Below are the code and all the weights of a small trained network. Each question names an input and a class and asks about switching units off, where a switched-off unit gives its printed mean instead of its output.

import numpy as np


def w(rows, s, z=0):
    codes = np.array(rows[::2]) - 128.0
    scale = np.full(codes.shape[1], s)
    scale[-1] = z or s
    return codes * scale


def norm(h):
    return h / np.sqrt((h * h).mean(-1, keepdims=True) + 1e-5)


def f(y):
    return y / 2 * (1 + np.tanh(0.7978845608 * (y + 0.044715 * y**3)))


def log_softmax(a):
    a = a - a.max(-1, keepdims=True)
    return a - np.log(np.exp(a).sum(-1, keepdims=True))


def net(x, mask):
    res = np.array(x, float).reshape(1, 5) / 4 @ E
    u = 0
    for l in range(3):
        y = f(norm(res) @ A[l][:, :-1].T + A[l][:, -1])
        res = res + np.where(mask[u : u + 12], y, B[l][:, -1]) @ B[l][:, :-1]
        u += 12
    return log_softmax(norm(res)[-1] @ U[:, :-1].T + U[:, -1])


A, B = {}, {}
E = w([
[140,127,146,93,168,149,250,103],'x0',
[194,166,105,67,255,177,79,154],'x1',
[206,133,138,129,85,106,143,200],'x2',
[79,128,142,118,114,214,130,186],'x3',
[180,131,164,119,82,186,98,62],'x4',
],0.0056)
A[0] = w([
[176,149,147,128,77,83,144,169,21],'L0N1',
[181,128,134,135,45,105,172,194,19],'L0N2',
[77,140,131,162,56,80,31,146,1],'L0N3',
[4,135,126,132,135,113,122,23,29],'L0N4',
[121,136,149,134,108,131,254,94,37],'L0N5',
[151,125,135,143,111,15,136,64,43],'L0N6',
[45,124,157,136,64,213,159,191,41],'L0N7',
[140,129,137,128,130,44,136,74,25],'L0N8',
[128,135,130,133,129,137,204,120,37],'L0N9',
[73,123,134,138,24,74,180,103,13],'L0N10',
[167,137,172,127,13,184,124,36,69],'L0N11',
[27,136,123,136,131,19,174,208,37],'L0N12',
],0.014,0.0031)
B[0] = w([
[147,91,164,118,123,203,171,173,170],'L0N1',
[165,65,177,161,99,171,145,211,195],'L0N2',
[104,78,148,13,102,81,106,109,230],'L0N3',
[191,57,193,152,99,192,168,227,219],'L0N4',
[97,85,142,34,106,84,95,115,211],'L0N5',
[132,225,55,103,64,168,118,151,204],'L0N6',
[143,253,47,97,43,170,115,150,219],'L0N7',
[120,199,67,105,75,178,107,144,171],'L0N8',
[137,72,125,81,110,105,106,116,161],'L0N9',
[114,206,221,171,141,69,135,113,240],'L0N10',
[105,70,49,199,233,116,138,64,249],'L0N11',
[108,62,50,204,230,131,130,41,215],'L0N12',
],0.021,0.011)
A[1] = w([
[152,237,243,113,235,83,87,160,132],'L1N1',
[101,121,139,158,124,144,68,153,46],'L1N2',
[127,92,169,7,139,84,136,112,54],'L1N3',
[104,177,187,127,182,94,129,144,103],'L1N4',
[132,193,87,102,107,159,105,147,70],'L1N5',
[94,81,139,83,102,110,9,133,87],'L1N6',
[92,79,132,25,101,87,86,137,46],'L1N7',
[156,136,119,89,183,130,104,150,109],'L1N8',
[166,106,182,145,134,193,139,194,41],'L1N9',
[154,113,137,137,136,102,107,158,84],'L1N10',
[87,183,228,176,109,59,145,120,3],'L1N11',
[152,177,180,110,180,107,101,120,52],'L1N12',
],0.013,0.0036)
B[1] = w([
[18,226,193,225,128,81,204,73,145],'L1N1',
[61,59,66,119,91,103,194,137,119],'L1N2',
[143,115,157,50,56,87,112,40,225],'L1N3',
[166,191,217,188,118,124,151,95,126],'L1N4',
[170,214,108,104,58,139,162,127,209],'L1N5',
[175,121,183,64,125,111,225,59,226],'L1N6',
[177,107,196,40,120,74,130,45,254],'L1N7',
[76,53,93,200,3,101,174,103,155],'L1N8',
[140,58,210,137,109,147,128,215,210],'L1N9',
[76,99,100,134,81,188,106,117,125],'L1N10',
[8,187,174,213,83,98,196,128,169],'L1N11',
[73,133,162,168,106,62,57,187,123],'L1N12',
],0.013,0.0072)
A[2] = w([
[127,81,187,126,153,164,59,228,6],'L2N1',
[91,167,136,71,194,117,98,188,56],'L2N2',
[149,156,174,165,127,120,59,123,21],'L2N3',
[164,155,157,124,176,91,3,153,76],'L2N4',
[145,181,198,102,217,111,70,180,15],'L2N5',
[129,112,115,136,119,87,1,182,57],'L2N6',
[168,143,170,152,161,111,23,147,1],'L2N7',
[114,152,154,124,160,123,76,132,74],'L2N8',
[114,89,171,115,166,128,12,158,74],'L2N9',
[173,189,240,111,153,96,30,163,43],'L2N10',
[163,122,213,108,199,103,7,236,99],'L2N11',
[164,167,166,67,96,141,50,171,124],'L2N12',
],0.013,0.0026)
B[2] = w([
[158,124,132,138,113,169,183,178,254],'L2N1',
[36,133,97,69,188,116,251,161,95],'L2N2',
[138,132,134,173,111,170,204,61,100],'L2N3',
[89,123,109,127,60,97,155,109,99],'L2N4',
[155,182,146,115,195,133,194,135,107],'L2N5',
[96,86,96,139,75,150,163,92,102],'L2N6',
[109,133,114,163,58,113,184,121,102],'L2N7',
[111,105,108,155,83,143,208,100,93],'L2N8',
[81,135,108,137,95,150,145,147,146],'L2N9',
[169,98,104,110,130,122,161,111,142],'L2N10',
[148,141,146,188,122,135,104,157,192],'L2N11',
[91,102,67,195,203,127,133,95,248],'L2N12',
],0.022,0.0041)
U = w([
[151,83,158,27,99,86,132,72,160],'0',
[166,68,170,153,116,192,156,233,155],'1',
[141,245,46,103,84,160,118,149,146],'2',
[107,79,72,191,240,117,118,81,149],'3',
[55,175,200,189,102,75,152,116,126],'4',
[147,131,140,136,163,129,107,142,138],'5',
[126,183,170,91,215,109,72,189,3],'6',
[125,181,169,91,222,107,89,199,1],'7',
],0.013,0.0062)

Each question gives the input, the list of numbers given to net, and the class t.
The units are the neurons (one row each of A and B). Each row of codes is followed by its name. A weight is (code - 128) times the scale printed after its matrix; where a second scale follows, it is the last column's (A, B and U).
mask holds one flag per neuron, layer by layer. A switched-off neuron (its flag False) gives its mean, the last column of its row in B, instead of its output. The means were averaged over made-up inputs and are rounded, as every weight is.
A unit's drop is (log p(t) with every unit on - log p(t) with that unit switched off) / (log p(t) with every unit on - log p(t) with every unit switched off).
unit that matters most: the unit with the biggest drop
top k neurons: the k neurons with the biggest drops, biggest first
k most important neurons of layer l: the k neurons of layer l with the biggest drops, biggest first
input [2,7,8,-2,-8], class 1: top 3 neurons -> [L0N11 L0N10 L0N3]
input [0,-6,2,3,4], class 4: most important neuron of layer 0 -> [L0N10]
input [3,3,1,-5,-7], class 3: top 2 neurons -> [L0N12 L0N7]
input [-4,4,6,3,-6], class 1: 2 most important neurons of layer 2 -> [L2N1 L2N12]
input [6,1,6,7,7], class 2: top 2 neurons -> [L0N7 L0N3]
input [-4,4,6,-8,-8], class 2: top 2 neurons -> [L0N11 L0N6]
input [6,5,-7,-7,-3], class 1: top 3 neurons -> [L0N3 L0N4 L0N7]
input [-5,6,-2,1,-3], class 4: top 2 neurons -> [L0N12 L0N11]
input [-5,-2,0,6,2], class 2: 2 most important neurons of layer 0 -> [L0N7 L0N5]
input [2,-6,3,5,-1], class 4: top 2 neurons -> [L0N10 L0N6]
input [-4,8,2,3,6], class 4: top 4 neurons -> [L0N11 L0N12 L0N7 L0N4]
input [4,-8,-1,7,0], class 4: top 4 neurons -> [L0N10 L0N6 L0N8 L1N11]
input [0,4,1,2,-4], class 3: top 4 neurons -> [L0N4 L0N7 L0N3 L0N2]
input [-3,-8,-5,8,-8], class 2: most important neuron of layer 2 -> [L2N12]
input [-1,-6,-5,1,-4], class 4: top 3 neurons -> [L0N10 L0N11 L0N2]
input [-6,-7,-1,8,3], class 2: top 2 neurons -> [L0N7 L0N5]
input [-6,7,-1,-1,5], class 4: 3 most important neurons of layer 0 -> [L0N12 L0N11 L0N4]
input [5,-6,5,0,-7], class 3: 3 most important neurons of layer 0 -> [L0N12 L0N3 L0N4]
input [-1,-4,5,-5,4], class 1: 2 most important neurons of layer 0 -> [L0N2 L0N1]
input [6,-2,0,-1,-8], class 3: 2 most important neurons of layer 0 -> [L0N12 L0N3]
input [-6,7,-7,7,6], class 1: 2 most important neurons of layer 0 -> [L0N3 L0N5]
input [6,6,-6,-4,-8], class 3: unit that matters most -> L0N3
input [-7,-6,-4,-6,-8], class 3: 4 most important neurons of layer 0 -> [L0N12 L0N7 L0N5 L0N9]
input [2,-6,-3,5,6], class 3: 2 most important neurons of layer 0 -> [L0N11 L0N6]
